Below is a small trained network, with its code and all its weights. Each question gives an input and a target symbol and asks what happens when units are switched off, that is, made to give their printed mean instead of their output.

import numpy as np


def w(rows, s, z=0):
    codes = np.array(rows[::2]) - 128.0
    scale = np.full(codes.shape[1], s)
    scale[-1] = z or s
    return codes * scale


def norm(h):
    return h / np.sqrt((h * h).mean(-1, keepdims=True) + 1e-5)


def f(y):
    return y / 2 * (1 + np.tanh(0.7978845608 * (y + 0.044715 * y**3)))


def softmax(a):
    e = np.exp(a - a.max(-1, keepdims=True))
    return e / e.sum(-1, keepdims=True)


def log_softmax(a):
    a = a - a.max(-1, keepdims=True)
    return a - np.log(np.exp(a).sum(-1, keepdims=True))


def net(x, mask):
    ids = ['αβδλμπσ'.index(c) for c in x.split()]
    T = len(ids)
    res = E[ids] + P[:T]
    u = 0
    for l in range(2):
        r = norm(res)
        for j in range(3):
            rows = slice(4 * j, 4 * j + 4)
            q, k, v = (r @ M[l][rows].T for M in (Q, K, V))
            z = softmax(np.where(np.tri(T) > 0, q @ k.T / 4**0.5, -1e9)) @ v
            o = O[l][rows]
            res = res + np.where(mask[u + j], z, o[:, -1]) @ o[:, :-1]
        u += 3
        y = f(norm(res) @ A[l][:, :-1].T + A[l][:, -1])
        res = res + np.where(mask[u : u + 4], y, B[l][:, -1]) @ B[l][:, :-1]
        u += 4
    return log_softmax(norm(res)[-1] @ U[:, :-1].T + U[:, -1])


Q, K, V, O, A, B = {}, {}, {}, {}, {}, {}
E = w([
[17,124,147],'α',
[221,160,175],'β',
[191,124,71],'δ',
[131,189,50],'λ',
[100,253,71],'μ',
[106,109,67],'π',
[35,134,37],'σ',
],0.0037)
P = w([
[165,254,10],'0',
[120,239,7],'1',
[133,212,56],'2',
[131,164,70],'3',
[124,125,110],'4',
[130,96,126],'5',
[139,34,157],'6',
[124,16,153],'7',
],0.0014)
Q[0] = w([
[191,123,208],'L0H1',
[110,124,117],'L0H1',
[182,125,189],'L0H1',
[142,147,92],'L0H1',
[160,119,139],'L0H2',
[135,120,142],'L0H2',
[93,168,146],'L0H2',
[78,154,101],'L0H2',
[65,79,82],'L0H3',
[119,140,32],'L0H3',
[250,175,98],'L0H3',
[131,85,119],'L0H3',
],0.023)
K[0] = w([
[117,211,102],'L0H1',
[134,108,142],'L0H1',
[118,191,103],'L0H1',
[115,112,106],'L0H1',
[128,88,131],'L0H2',
[134,111,125],'L0H2',
[127,176,74],'L0H2',
[121,203,120],'L0H2',
[74,44,77],'L0H3',
[77,138,22],'L0H3',
[197,252,84],'L0H3',
[140,90,110],'L0H3',
],0.02)
V[0] = w([
[216,61,5],'L0H1',
[67,86,119],'L0H1',
[96,23,113],'L0H1',
[206,111,202],'L0H1',
[145,88,72],'L0H2',
[246,119,73],'L0H2',
[2,97,138],'L0H2',
[129,33,12],'L0H2',
[83,110,122],'L0H3',
[194,76,68],'L0H3',
[143,183,173],'L0H3',
[69,181,187],'L0H3',
],0.01)
O[0] = w([
[169,2,81,219],'L0H1',
[101,146,79,135],'L0H1',
[65,98,72,100],'L0H1',
[74,95,210,2],'L0H1',
[139,75,115,145],'L0H2',
[79,42,168,185],'L0H2',
[201,168,63,75],'L0H2',
[167,19,88,148],'L0H2',
[92,113,164,137],'L0H3',
[136,214,129,140],'L0H3',
[164,89,85,110],'L0H3',
[118,38,127,116],'L0H3',
],0.013,0.0072)
A[0] = w([
[189,140,214,234],'L0N1',
[65,172,203,164],'L0N2',
[176,169,40,199],'L0N3',
[100,254,74,2],'L0N4',
],0.0085,0.00092)
B[0] = w([
[254,216,96,165],'L0N1',
[237,225,199,135],'L0N2',
[1,85,108,255],'L0N3',
[56,144,241,174],'L0N4',
],0.0073,0.0037)
Q[1] = w([
[188,195,192],'L1H1',
[171,173,77],'L1H1',
[62,105,133],'L1H1',
[91,69,64],'L1H1',
[165,108,185],'L1H2',
[74,144,169],'L1H2',
[120,154,74],'L1H2',
[118,99,148],'L1H2',
[2,144,79],'L1H3',
[137,87,117],'L1H3',
[123,102,116],'L1H3',
[146,164,149],'L1H3',
],0.017)
K[1] = w([
[83,121,15],'L1H1',
[176,73,80],'L1H1',
[134,192,171],'L1H1',
[169,113,225],'L1H1',
[206,138,128],'L1H2',
[138,75,154],'L1H2',
[64,142,135],'L1H2',
[151,110,106],'L1H2',
[249,146,63],'L1H3',
[102,121,97],'L1H3',
[127,126,97],'L1H3',
[140,132,164],'L1H3',
],0.017)
V[1] = w([
[114,114,65],'L1H1',
[124,111,46],'L1H1',
[154,144,242],'L1H1',
[117,123,114],'L1H1',
[122,152,132],'L1H2',
[130,52,130],'L1H2',
[100,143,122],'L1H2',
[128,255,124],'L1H2',
[123,127,120],'L1H3',
[178,145,64],'L1H3',
[98,118,179],'L1H3',
[165,142,86],'L1H3',
],0.006)
O[1] = w([
[166,144,184,115],'L1H1',
[189,142,187,132],'L1H1',
[58,98,37,158],'L1H1',
[132,127,133,114],'L1H1',
[122,102,122,96],'L1H2',
[121,206,129,204],'L1H2',
[96,108,131,107],'L1H2',
[151,1,126,4],'L1H2',
[128,119,130,134],'L1H3',
[43,116,143,247],'L1H3',
[196,146,113,40],'L1H3',
[57,122,137,207],'L1H3',
],0.0075,0.0018)
A[1] = w([
[101,51,70,42],'L1N1',
[143,13,200,255],'L1N2',
[151,166,2,73],'L1N3',
[3,132,217,230],'L1N4',
],0.0094,0.00052)
B[1] = w([
[117,8,167,253],'L1N1',
[67,206,178,216],'L1N2',
[38,201,122,223],'L1N3',
[8,173,207,189],'L1N4',
],0.011,0.005)
U = w([
[178,144,153,250],'α',
[110,125,52,141],'β',
[122,154,127,162],'δ',
[141,58,182,2],'λ',
[159,55,103,117],'μ',
[83,168,225,114],'π',
[107,247,81,81],'σ',
],0.015,0.0056)

Each question gives the input, a string of symbols that net reads in full, and the target symbol t.
The units are the heads (4 rows each of Q, K, V and O) and the neurons (one row each of A and B). Each row of codes is followed by its name. A weight is (code - 128) times the scale printed after its matrix; where a second scale follows, it is the last column's (O, A, B and U).
mask holds one flag per unit, layer by layer, with each layer's heads first. A switched-off unit (its flag False) gives its mean, the last column of its rows in O or B, instead of its output. The means were averaged over made-up inputs and are rounded, as every weight is.
A unit's drop is (log p(t) with every unit on - log p(t) with that unit switched off) / (log p(t) with every unit on - log p(t) with every unit switched off).
The circuit of an input: a set's keep is (log p(t) with only the set's units on - log p(t) with every unit switched off) / (log p(t) with every unit on - log p(t) with every unit switched off). Starting from the 12 units with the biggest drops (on a tie, the unit counted first), units are removed one at a time, each time the one whose removal leaves the highest keep (on an exact tie, the one counted first), for as long as the keep stays at least 0.8.
circuit, biggest first: the units of the circuit, biggest drop first
top k neurons: the k neurons with the biggest drops, biggest first
k most important neurons of layer l: the k neurons of layer l with the biggest drops, biggest first
heads that matter: for each layer, one digit per head in row order, 1 if its drop is at least 0.15 and else 0, layers parted by /
input δ π λ, target μ: circuit, biggest first => (L0H1)
input μ μ β β λ, target π: heads that matter => 110 / 000
input μ β α, target π: top 2 neurons => (L0N2, L0N3)
input π δ β π, target π: circuit, biggest first => (L1H1, L1N2)
input σ δ β λ, target π: circuit, biggest first => (L1N2, L0H1)
input μ μ μ π δ π μ, target μ: 2 most important neurons of layer 1 => (L1N1, L1N4)
input δ β β, target π: heads that matter => 010 / 010
input α σ β λ β μ σ, target α: top 2 neurons => (L0N2, L0N3)
input α λ π λ, target μ: circuit, biggest first => (L1H2, L0H1)
input λ π π δ β μ λ, target α: 3 most important neurons of layer 1 => (L1N3, L1N4, L1N1)
input σ σ β, target β: heads that matter => 010 / 001
input π λ π σ α δ, target σ: circuit, biggest first => (L0H2, L1N3)
input α σ μ σ, target π: top 3 neurons => (L0N4, L1N4, L0N1)
input β π α λ, target σ: top 2 neurons => (L1N1, L0N4)
input π μ δ μ μ, target μ: top 2 neurons => (L1N4, L0N4)
input σ μ π α α β μ, target π: top 2 neurons => (L0N4, L1N4)
input β π β σ β, target β: top neuron => (L1N3)
input λ λ λ α δ, target σ: heads that matter => 011 / 010
input σ μ π π π δ β, target α: circuit, biggest first => (L0H1, L0N1, L1N4)
input μ μ β μ β α, target π: heads that matter => 100 / 000
input μ λ μ, target α: heads that matter => 100 / 100
input α α β, target σ: circuit, biggest first => (L0H2)
input π β α α β δ β δ, target π: heads that matter => 011 / 000
